Below is a small trained network, with its code and all its weights. Each question gives an input and a target symbol and asks what happens when units are switched off, that is, made to give their printed mean instead of their output.

import numpy as np


def w(rows, s, z=0):
    codes = np.array(rows[::2]) - 128.0
    scale = np.full(codes.shape[1], s)
    scale[-1] = z or s
    return codes * scale


def softmax(a):
    e = np.exp(a - a.max(-1, keepdims=True))
    return e / e.sum(-1, keepdims=True)


def log_softmax(a):
    a = a - a.max(-1, keepdims=True)
    return a - np.log(np.exp(a).sum(-1, keepdims=True))


def net(x, mask):
    ids = ['ΓΞαβδεζηθλμπσω'.index(c) for c in x.split()]
    T = len(ids)
    res = E[ids] + P[:T]
    u = 0
    for l in range(3):
        r = res
        for j in range(2):
            rows = slice(3 * j, 3 * j + 3)
            q, k, v = (r @ M[l][rows].T for M in (Q, K, V))
            z = softmax(np.where(np.tri(T) > 0, q @ k.T / 3**0.5, -1e9)) @ v
            o = O[l][rows]
            res = res + np.where(mask[u + j], z, o[:, -1]) @ o[:, :-1]
        u += 2
    return log_softmax(res[-1] @ U[:, :-1].T + U[:, -1])


Q, K, V, O = {}, {}, {}, {}
E = w([
[126,78,20,95,93,94,99,126,133,105,84],'Γ',
[163,121,108,1,126,121,175,76,116,61,130],'Ξ',
[216,109,40,122,137,104,176,77,63,156,85],'α',
[217,88,94,77,91,104,177,140,177,37,165],'β',
[217,153,73,184,101,152,127,97,67,123,55],'δ',
[209,117,54,218,117,76,139,129,79,105,114],'ε',
[241,142,137,75,86,159,158,112,137,16,106],'ζ',
[115,183,102,138,204,67,120,139,205,148,39],'η',
[204,141,136,200,95,107,151,165,176,13,147],'θ',
[125,12,163,147,141,141,38,93,116,138,127],'λ',
[74,149,132,178,153,120,186,130,58,56,110],'μ',
[116,196,163,64,191,121,96,139,69,48,153],'π',
[113,180,184,139,129,212,182,124,83,73,65],'σ',
[64,77,154,128,118,219,189,200,157,54,99],'ω',
],0.013)
P = w([
[177,148,26,168,254,240,127,16,178,54,216],'0',
[175,143,41,155,230,219,126,34,155,48,157],'1',
[185,131,68,146,210,183,131,68,134,50,146],'2',
[178,117,86,140,184,164,126,97,124,58,117],'3',
[164,106,104,131,157,141,124,113,115,62,102],'4',
[160,98,125,118,134,120,126,134,106,76,84],'5',
[148,90,141,106,104,101,123,154,97,77,71],'6',
[137,87,165,104,85,77,129,168,84,86,60],'7',
[130,78,187,93,58,64,130,181,80,98,43],'8',
[121,70,205,84,30,37,130,197,73,93,41],'9',
[115,60,223,78,17,26,137,213,66,107,28],'10',
],0.0065)
Q[0] = w([
[147,131,120,124,145,138,148,119,87,1,80],'0.h0',
[200,94,144,140,132,107,114,161,53,71,55],'0.h0',
[57,145,156,114,142,175,135,87,133,211,197],'0.h0',
[124,156,151,112,106,147,157,135,139,128,197],'0.h1',
[139,139,86,159,181,126,117,116,119,141,106],'0.h1',
[143,97,152,84,149,119,147,168,119,2,91],'0.h1',
],0.0099)
K[0] = w([
[59,75,240,114,135,41,82,177,139,186,66],'0.h0',
[111,121,160,85,48,39,120,210,89,152,47],'0.h0',
[150,142,1,142,180,181,120,86,199,110,172],'0.h0',
[112,147,127,152,152,171,173,113,103,57,166],'0.h1',
[114,133,84,152,170,118,126,92,173,166,103],'0.h1',
[94,166,176,108,79,57,151,232,93,143,79],'0.h1',
],0.008)
V[0] = w([
[77,98,192,147,170,107,82,64,42,193,103],'0.h0',
[253,175,69,108,34,88,169,147,96,201,146],'0.h0',
[119,241,91,135,186,89,186,194,198,126,58],'0.h0',
[216,66,47,150,131,108,10,53,140,161,47],'0.h1',
[125,63,181,113,90,108,47,81,170,59,40],'0.h1',
[122,163,111,142,113,232,140,89,88,110,236],'0.h1',
],0.0054)
O[0] = w([
[119,85,151,142,211,55,194,126,73,99,79,165],'0.h0',
[102,149,158,119,119,122,142,176,151,253,213,2],'0.h0',
[111,153,139,136,15,147,124,25,114,121,207,67],'0.h0',
[153,142,68,125,33,134,67,129,106,205,91,243],'0.h1',
[159,142,133,112,25,120,128,145,85,101,52,227],'0.h1',
[150,143,89,149,205,186,158,176,154,121,183,102],'0.h1',
],0.0065,0.0045)
Q[1] = w([
[157,125,156,125,126,156,166,90,77,6,133],'1.h0',
[99,246,112,120,131,90,181,139,165,114,116],'1.h0',
[68,108,204,136,167,183,118,146,133,153,194],'1.h0',
[107,124,165,96,146,109,113,157,177,207,176],'1.h1',
[86,108,90,163,158,92,130,144,150,116,143],'1.h1',
[106,158,129,131,145,108,138,161,152,128,104],'1.h1',
],0.013)
K[1] = w([
[54,161,237,110,147,167,114,218,139,152,95],'1.h0',
[110,133,175,137,64,189,96,2,140,140,236],'1.h0',
[176,127,75,132,199,175,149,129,178,144,135],'1.h0',
[186,131,31,153,157,169,121,67,149,116,166],'1.h1',
[116,115,133,116,214,184,110,58,157,138,90],'1.h1',
[122,74,114,133,160,163,95,140,75,137,130],'1.h1',
],0.0096)
V[1] = w([
[251,74,136,161,46,180,176,120,203,179,34],'1.h0',
[65,138,72,255,93,67,190,160,102,108,121],'1.h0',
[214,201,204,111,117,214,197,101,22,113,103],'1.h0',
[181,151,122,180,176,44,75,77,174,171,114],'1.h1',
[163,61,118,173,94,119,160,153,35,159,186],'1.h1',
[144,198,62,157,102,106,151,191,121,127,152],'1.h1',
],0.0061)
O[1] = w([
[229,128,219,120,163,162,199,87,156,179,118,252],'1.h0',
[76,147,143,88,131,175,160,125,39,42,141,132],'1.h0',
[181,154,145,120,132,124,124,254,89,220,190,250],'1.h0',
[172,110,129,154,172,52,136,101,65,87,147,116],'1.h1',
[41,145,83,144,122,131,168,163,157,69,131,79],'1.h1',
[103,148,183,158,102,151,127,92,121,85,186,53],'1.h1',
],0.0079,0.004)
Q[2] = w([
[126,247,99,116,114,76,176,123,192,128,113],'2.h0',
[212,144,63,143,51,157,140,134,50,129,85],'2.h0',
[123,118,92,111,105,158,165,173,127,98,191],'2.h0',
[92,157,172,101,168,183,189,147,161,99,213],'2.h1',
[216,144,181,56,130,181,207,162,124,44,140],'2.h1',
[123,68,199,129,142,182,103,128,119,103,156],'2.h1',
],0.011)
K[2] = w([
[153,118,178,145,48,132,67,41,114,129,252],'2.h0',
[93,114,200,100,48,68,139,169,143,120,104],'2.h0',
[82,166,131,138,141,185,121,166,180,136,166],'2.h0',
[110,148,101,210,112,223,178,133,146,133,161],'2.h1',
[71,107,157,163,39,132,254,157,115,156,83],'2.h1',
[121,118,69,201,205,144,190,150,145,119,69],'2.h1',
],0.0096)
V[2] = w([
[95,184,222,165,166,134,136,165,175,99,131],'2.h0',
[128,146,149,254,121,138,67,121,103,150,104],'2.h0',
[101,169,118,63,163,145,131,99,96,187,100],'2.h0',
[160,136,68,98,124,63,110,105,177,137,131],'2.h1',
[139,227,103,143,165,92,174,132,112,113,132],'2.h1',
[98,145,193,50,137,163,99,144,173,70,141],'2.h1',
],0.0099)
O[2] = w([
[202,170,171,60,147,95,39,148,193,99,59,3],'2.h0',
[202,7,94,28,147,129,163,163,76,124,118,147],'2.h0',
[184,101,104,219,86,76,210,202,246,74,148,107],'2.h0',
[138,218,159,127,70,59,75,149,199,69,84,148],'2.h1',
[132,73,254,158,72,84,99,120,38,90,166,90],'2.h1',
[222,46,78,176,147,169,117,123,57,121,74,50],'2.h1',
],0.0086,0.0065)
U = w([
[75,126,100,168,79,180,156,91,138,95,125,99],'Γ',
[136,143,116,248,141,116,118,157,162,143,138,148],'Ξ',
[91,128,155,149,126,124,169,149,161,139,179,208],'α',
[77,172,151,175,169,135,98,81,104,176,118,151],'β',
[164,96,163,105,155,119,171,177,113,159,194,135],'δ',
[77,109,156,93,143,151,178,105,81,79,155,86],'ε',
[133,148,145,168,157,105,100,131,127,198,134,114],'ζ',
[174,117,169,132,121,80,149,95,151,50,94,163],'η',
[136,148,155,49,136,148,104,87,103,128,116,3],'θ',
[128,105,80,110,169,145,150,96,124,151,94,199],'λ',
[99,166,66,79,97,124,88,181,106,73,140,199],'μ',
[134,82,98,178,95,100,77,140,106,161,122,39],'π',
[178,131,122,90,98,113,109,194,180,159,149,50],'σ',
[126,161,120,115,112,154,74,127,172,133,108,101],'ω',
],0.011,0.0045)

Each question gives the input, a string of symbols that net reads in full, and the target symbol t.
The units are the heads (3 rows each of Q, K, V and O). Each row of codes is followed by its name. A weight is (code - 128) times the scale printed after its matrix; where a second scale follows, it is the last column's (O and U).
mask holds one flag per head, layer by layer. A switched-off head (its flag False) gives its mean, the last column of its rows in O, instead of its output. The means were averaged over made-up inputs and are rounded, as every weight is.
A unit's drop is (log p(t) with every unit on - log p(t) with that unit switched off) / (log p(t) with every unit on - log p(t) with every unit switched off).
The circuit of an input: a set's keep is (log p(t) with only the set's units on - log p(t) with every unit switched off) / (log p(t) with every unit on - log p(t) with every unit switched off). Starting from all 6 units, units are removed one at a time, each time the one whose removal leaves the highest keep (on an exact tie, the one counted first), for as long as the keep stays at least 0.8.
circuit, biggest first: the units of the circuit, biggest drop first
most important unit: the unit with the biggest drop
which heads matter: for each layer, one digit per head in row order, 1 if its drop is at least 0.15 and else 0, layers parted by /
input μ Γ λ λ δ α λ, target δ: which heads matter -> 10 / 10 / 10
input π η λ ε ω δ λ η δ δ ε, target δ: most important unit -> 1.h0
input λ η δ δ π λ λ π λ π β, target μ: which heads matter -> 00 / 10 / 00
input η δ η δ, target η: circuit, biggest first -> 2.h1, 1.h1
input λ β λ λ λ Γ δ, target Γ: which heads matter -> 01 / 00 / 10
input ω η Γ λ λ η λ μ λ λ, target λ: circuit, biggest first -> 0.h0, 2.h1
input η μ η δ μ π α η σ λ β, target δ: circuit, biggest first -> 2.h1, 1.h0
input δ η δ β λ λ β, target η: which heads matter -> 10 / 10 / 01
input ε δ α η δ μ α, target μ: which heads matter -> 01 / 10 / 00
input δ λ Ξ δ θ Ξ Ξ π α μ λ, target Ξ: circuit, biggest first -> 0.h0, 2.h0
input η δ π Ξ η η α, target η: circuit, biggest first -> 2.h1, 1.h0
input η λ λ η λ λ λ μ η δ, target η: circuit, biggest first -> 0.h1, 1.h0, 2.h0
input σ λ α ε θ η α ζ η Γ, target Γ: which heads matter -> 01 / 10 / 10
input Ξ π β δ λ Γ λ ε λ δ, target λ: circuit, biggest first -> 2.h1, 1.h0
input ω θ σ σ Ξ α, target Ξ: circuit, biggest first -> 2.h0
input λ λ θ, target η: circuit, biggest first -> 2.h1, 0.h0
input σ α π μ π η π ω λ β, target λ: which heads matter -> 00 / 00 / 01
input δ θ π δ, target π: which heads matter -> 00 / 10 / 01
input Ξ δ η, target η: circuit, biggest first -> 2.h1, 1.h1
input δ Ξ η σ Ξ, target δ: circuit, biggest first -> 1.h0
input μ λ δ η λ λ, target λ: which heads matter -> 11 / 00 / 11
input δ η α π δ δ λ δ μ η θ, target ε: circuit, biggest first -> 2.h1, 1.h0
input η π θ Γ Ξ λ Γ β θ λ, target Γ: circuit, biggest first -> 2.h0, 1.h0, 1.h1
input δ λ η ω μ σ η η μ δ, target μ: which heads matter -> 01 / 11 / 00
input θ Γ λ λ η λ ζ α η, target λ: which heads matter -> 01 / 11 / 11
input σ π η θ ε, target θ: which heads matter -> 10 / 10 / 10
input ω λ α λ λ η μ η, target μ: circuit, biggest first -> 1.h0, 0.h0
